Questions about the grid below. Rows and columns are numbered from 1.
1) The bottom entry of the column that holds the smallest entry?
2) The entry at row 1, column 3?
3) The entry in the top-left corner?
4) The entry at row 2, column 1?
5) The bottom-left entry?
6) The entry directly above 75?
7) The entry directly above 100?
8) The entry at row 1, column 2?
array([[ 76, 183,  95, 115, 187, 149, 192, 154, 144],
       [169, 150,  67,  53, 104, 176, 108,  51,  57],
       [ 82, 191,  87, 111, 181, 161, 187, 137, 137],
       [145, 171,  51,  62, 131, 202, 131,  88,  76],
       [119, 202,  46,  85, 155, 207, 150, 119, 107],
       [147,  46, 186, 152,  90,  35,  97, 122, 144],
       [126, 193,  43,  81, 153, 211, 147, 111,  99],
       [144,  42, 195, 164,  99,  37, 107, 137, 153],
       [ 69, 148, 147, 166, 185, 107, 186, 185, 170],
       [152,  61, 175, 148,  90,  53,  98, 110, 140],
       [142,  53, 196, 172, 108,  54, 118, 145, 161],
       [ 77, 186,  96, 119, 184, 150, 197, 145, 141],
       [ 79, 126, 162, 183, 172, 100, 178, 194, 183],
       [188,  98, 131, 108,  59, 102,  59,  75, 106],
       [132,  61, 197, 184, 119,  63, 124, 158, 168],
       [137,  60, 195, 184, 115,  67, 125, 154, 168]])
1) 67
2) 95
3) 76
4) 169
5) 137
6) 194
7) 150
8) 183

M =
[[136, 103, 167, 108, 158, 85, 171, 143, 78, 90, 186, 132, 133, 180],
 [156, 188, 52, 184, 50, 129, 68, 61, 145, 113, 120, 80, 78, 96],
 [81, 74, 179, 70, 195, 158, 170, 190, 125, 168, 117, 187, 188, 140],
 [74, 87, 165, 84, 181, 162, 157, 181, 139, 167, 104, 184, 184, 127],
 [115, 154, 97, 147, 106, 170, 88, 118, 175, 163, 72, 128, 130, 81],
 [156, 192, 44, 183, 47, 134, 67, 62, 150, 120, 115, 81, 78, 97],
 [115, 154, 96, 148, 104, 166, 95, 114, 179, 169, 68, 135, 129, 76]]
The third entry on the diagonal from the top-right corner -> 187
Give the smallest entry in the first column.
A: 74
The first entry in reading order is 136
The entry just left of 52 -> 188
Give the entry just left of the largest entry.
A: 70
The 3rd entry in reading order is 167
Give the last entry, reading row by row.
A: 76
Give the entry just right of 175.
A: 163
The 5th entry in reading order -> 158
Give the entry just right of 50.
A: 129
Give the entry just left of 90.
A: 78
The 5th entry from the end, reading row by row is 169
Give the 4th-last entry, reading row by row.
A: 68
The entry in the bottom-left corner -> 115
The last entry in the row that holds the largest entry: 140
Give the last entry in the row that holds the smallest entry.
A: 97
Give the third largest entry.
A: 190
Give the entry just right of the smallest entry.
A: 183
The largest entry: 195
The entry just left of 140: 188
The entry directly above the smallest entry: 97
The bottom entry of the column that holds the largest entry is 104
Give the entry just right of 183.
A: 47
The bottom entry of the column that holds the smallest entry -> 96
Give the 1st entry on the diagonal from the top-right corner.
A: 180
Give the smallest entry.
A: 44
Give the first entry in the row that holds the smallest entry.
A: 156
The second entry from the end, reading row by row is 129
The entry directly below 127 -> 81
Give the entry just left of the smallest entry.
A: 192

118,126,141,164,129,149,195,58,168,111
101,161,154,158,137,120,192,59,162,117
95,192,159,135,154,93,178,76,152,123
99,197,154,91,158,66,126,132,113,147
163,55,98,137,101,177,89,160,120,126
162,47,102,152,95,184,119,127,133,110
112,135,138,169,125,144,191,59,167,102
161,50,101,153,98,185,114,130,138,111
160,54,101,155,96,186,116,134,127,117
101,203,150,98,158,66,125,138,119,149
118,173,132,82,145,83,80,186,98,151
Read off the 1st entry, reading row by row.
Answer: 118
Read off the entry directly above the largest entry.
Answer: 54
The entry in the bottom-left corner is 118
The entry directly below 96 is 158
The entry just right of 129: 149
Read off the second entry in reading order.
Answer: 126
Read off the second largest entry.
Answer: 197
Read off the first entry of the largest entry's row.
Answer: 101
Read off the entry directly below 133.
Answer: 167
Read off the first entry in the row that holds the smallest entry.
Answer: 162
The smallest entry in the first row: 58
The bottom entry of the column that holds the smallest entry is 173
The smallest entry in the last column is 102
Read off the entry in the top-right corner.
Answer: 111
The 2nd entry on the main diagonal: 161
The largest entry in the last column: 151
The entry just right of 169: 125
The entry just left of 178 is 93
Read off the smallest entry.
Answer: 47
Read off the 2nd smallest entry.
Answer: 50
The fourth entry, reading row by row: 164
The 5th entry, reading row by row -> 129
The entry directly below 130 is 134
Read off the third largest entry.
Answer: 195
Read off the entry directly below the smallest entry.
Answer: 135
The entry just right of the largest entry is 150
Read off the 5th entry from the end, reading row by row.
Answer: 83
Read off the entry directly above 159.
Answer: 154
The last entry in the row that holds the smallest entry: 110
Read off the entry directly above 173.
Answer: 203

X =
array([[140,  82, 113, 140, 114, 124, 122, 156, 110, 176, 155],
       [115, 135, 139, 162, 142, 148, 122, 109, 142, 122, 167],
       [133, 119, 124, 114, 174, 133, 130, 127, 118, 205,  88],
       [124,  97, 110,  85,  91, 122, 120, 116, 146,  93, 102],
       [110,  98, 123,  87, 111, 122, 146,  93, 132, 139, 145],
       [144, 118, 126,  77, 137, 120, 137, 145,  96,  24, 118],
       [110, 121,  98, 144,  95, 145, 132,  99, 118, 151,  94],
       [111, 139, 139, 148, 124, 127, 116, 157, 115,  73, 131],
       [118,  98, 126, 127, 169, 132, 136, 146, 102, 131, 128],
       [111, 113, 149,  19, 154, 132, 120, 113, 123,  53,  68],
       [114, 176, 138, 177,  89, 141,  81, 140, 129,  92, 189],
       [150,  84, 122, 127, 148,  98, 110, 158, 125, 101, 157],
       [123, 112, 121, 116,  83, 127, 134, 164, 140,  76, 154],
       [147, 140, 132, 114,  83, 116, 134, 102, 153,  64,  71],
       [120, 143, 111, 124, 168, 120,  93, 134,  95, 174,  62]])
Counting starts at 1.
Give the largest entry.
Answer: 205
Give the entry directly below the largest entry.
Answer: 93
Give the entry at row 2, column 3.
Answer: 139
Give the entry at row 1, column 3.
Answer: 113
The entry at the centre -> 127
Give the entry in the top-left corner.
Answer: 140
Give the entry in row 3 and column 1.
Answer: 133
The entry directly above 138 is 149
Give the entry directly below the centre entry.
Answer: 132
The entry directly above the centre entry -> 145
The entry just right of 101 -> 157
The entry in the bottom-left corner is 120
Give the entry directly above the largest entry.
Answer: 122
The entry in row 1 and column 2: 82
The entry in row 3 and column 2: 119
The entry directly above the smallest entry -> 127
The entry just right of the smallest entry: 154
The entry at row 2, column 1 is 115
Give the bottom entry of the column that holds the largest entry.
Answer: 174
Give the entry just right of the centre entry.
Answer: 116
Give the entry directly below 177.
Answer: 127

W =
array([[ 96, 165, 110, 129, 165, 154, 165, 150, 138],
       [109, 207,  58,  87, 161, 210, 155, 121, 102],
       [ 95, 166, 110, 130, 166, 154, 166, 151, 139]])
The entry directly below 121: 151
The entry just right of 155?
A: 121
The entry in the bottom-left corner?
A: 95
The 3rd entry on the main diagonal?
A: 110
The entry just right of the smallest entry?
A: 87
The last entry of the largest entry's row?
A: 102
The entry just right of 109 is 207
The last entry, reading row by row -> 139
The first entry in the row that holds the largest entry: 109
The top entry of the column that holds the smallest entry?
A: 110
The first entry in reading order: 96
The bottom entry of the column that holds the largest entry: 154
The top entry of the column that holds the largest entry?
A: 154
The entry just right of the centre entry -> 210

arr =
array([[118, 152, 108, 113, 118, 102, 149, 139, 162, 127, 167],
       [119, 142, 147, 159, 138, 139, 162, 125, 103, 170, 137],
       [112,  68, 151, 124, 163, 115, 117,  94, 159, 163, 143],
       [181, 130, 115,  98, 151, 199, 171, 109, 163, 121, 105],
       [161,  89, 180, 183,  86, 162, 141, 144, 141, 120, 124],
       [121,  90,  86,  97,  60, 107,  98, 123,  42, 147, 112],
       [159, 148, 130, 151, 175,  95, 155, 105,  64,  71, 140],
       [ 89, 147, 202,  72, 132, 167,  99, 177, 122, 142, 100],
       [149, 144,  81, 170, 157, 146,  65, 176, 163, 153, 132]])
What is the last entry of the smallest entry's row?
Answer: 112
What is the 4th-last entry, reading row by row?
Answer: 176
What is the top-right entry?
Answer: 167
The top entry of the column that holds the smallest entry: 162
The entry just right of the centre entry: 141
The last entry of the largest entry's row -> 100
The bottom entry of the column that holds the largest entry -> 81
The bottom entry of the column that holds the smallest entry is 163
What is the second smallest entry?
Answer: 60
The fifth-last entry, reading row by row: 65
What is the 3rd entry on the main diagonal?
Answer: 151
The entry in the bottom-right corner is 132
What is the smallest entry in the first column?
Answer: 89
What is the entry in the top-left corner?
Answer: 118
The entry directly above 100: 140
The entry in the bottom-left corner -> 149
What is the entry just left of the centre entry?
Answer: 86
What is the entry directly above the largest entry?
Answer: 130
The third entry, reading row by row is 108
What is the maximum?
Answer: 202
The entry directly below 125 is 94
What is the 3rd largest entry?
Answer: 183
What is the entry just right of 113?
Answer: 118
What is the entry just left of 95?
Answer: 175
What is the centre entry?
Answer: 162
What is the entry just left of 155?
Answer: 95
The second-last entry, reading row by row is 153
What is the 2nd entry, reading row by row?
Answer: 152
The median entry -> 137
What is the entry just right of the largest entry?
Answer: 72
